Below is a small trained network, with its code and all its weights. Each question gives an input and a class and asks what happens when units are switched off, that is, made to give their printed mean instead of their output.

import numpy as np


def w(rows, s, z=0):
    codes = np.array(rows[::2]) - 128.0
    scale = np.full(codes.shape[1], s)
    scale[-1] = z or s
    return codes * scale


def f(y):
    return np.maximum(y, 0)


def log_softmax(a):
    a = a - a.max(-1, keepdims=True)
    return a - np.log(np.exp(a).sum(-1, keepdims=True))


def net(x, mask):
    res = np.array(x, float).reshape(1, 6) / 4 @ E
    y = f(res @ A[0][:, :-1].T + A[0][:, -1])
    res = res + np.where(mask, y, B[0][:, -1]) @ B[0][:, :-1]
    return log_softmax(res[-1] @ U[:, :-1].T + U[:, -1])


A, B = {}, {}
E = w([
[118,90,150,88,121,112,124],'x0',
[110,47,97,169,132,190,148],'x1',
[176,69,114,157,167,82,93],'x2',
[122,140,177,218,96,116,69],'x3',
[28,167,149,95,107,170,142],'x4',
[119,75,69,89,1,136,122],'x5',
],0.0092)
A[0] = w([
[124,48,109,74,157,152,214,200],'N0',
[155,140,51,2,137,95,200,177],'N1',
[72,161,120,135,100,153,129,187],'N2',
[152,132,158,164,186,59,102,206],'N3',
[26,152,134,162,169,210,175,255],'N4',
[152,90,121,73,98,79,124,191],'N5',
[113,127,80,98,17,103,110,174],'N6',
],0.0087,0.0041)
B[0] = w([
[60,114,74,139,72,164,227,215],'N0',
[91,134,84,97,39,176,242,249],'N1',
[155,183,168,96,105,148,123,203],'N2',
[254,112,168,159,168,122,89,223],'N3',
[105,216,171,91,92,100,151,253],'N4',
[96,175,153,56,95,143,142,207],'N5',
[157,209,166,56,152,53,72,254],'N6',
],0.0088,0.0081)
U = w([
[177,177,201,84,217,53,2,180],'0',
[24,147,114,79,82,120,243,183],'1',
[182,21,56,249,199,121,111,3],'2',
],0.006,0.0021)

Each question gives the input, the list of numbers given to net, and the class t.
The units are the neurons (one row each of A and B). Each row of codes is followed by its name. A weight is (code - 128) times the scale printed after its matrix; where a second scale follows, it is the last column's (A, B and U).
mask holds one flag per neuron, in row order. A switched-off neuron (its flag False) gives its mean, the last column of its row in B, instead of its output. The means were averaged over made-up inputs and are rounded, as every weight is.
A unit's drop is (log p(t) with every unit on - log p(t) with that unit switched off) / (log p(t) with every unit on - log p(t) with every unit switched off).
The circuit of an input: a set's keep is (log p(t) with only the set's units on - log p(t) with every unit switched off) / (log p(t) with every unit on - log p(t) with every unit switched off). Starting from all 7 units, units are removed one at a time, each time the one whose removal leaves the highest keep (on an exact tie, the one counted first), for as long as the keep stays at least 0.8.
units of the circuit, in order: the units of the circuit, biggest drop first
most important unit: the unit with the biggest drop
k most important neurons: the k neurons with the biggest drops, biggest first
drop of u: that unit's drop, to one decimal
input [-8,-6,6,2,-8,2], class 2: 3 most important neurons : (N6 N4 N2)
input [-5,2,5,5,1,-2], class 2: units of the circuit, in order : (N6 N5)
input [-2,-5,1,2,4,8], class 0: most important unit : N6
input [1,-3,5,-8,-6,-6], class 2: units of the circuit, in order : (N4 N6)
input [-7,-8,-3,3,-4,8], class 0: 2 most important neurons : (N6 N0)
input [1,0,4,3,8,8], class 0: units of the circuit, in order : (N6 N1)
input [-6,3,2,8,-5,-1], class 2: units of the circuit, in order : (N6 N4)
input [-4,-1,4,4,-6,-1], class 2: 4 most important neurons : (N6 N4 N2 N5)
input [-5,-1,-4,6,6,4], class 0: units of the circuit, in order : (N1 N0)
input [-2,-1,5,-8,-8,-7], class 2: 2 most important neurons : (N3 N6)
input [3,3,-1,4,0,-2], class 0: drop of N1 : 0.9
input [-5,-1,7,5,1,7], class 0: drop of N6 : 0.1
input [8,6,7,6,-4,-5], class 2: drop of N6 : 0.8
input [-5,1,-6,2,-4,-2], class 0: most important unit : N1
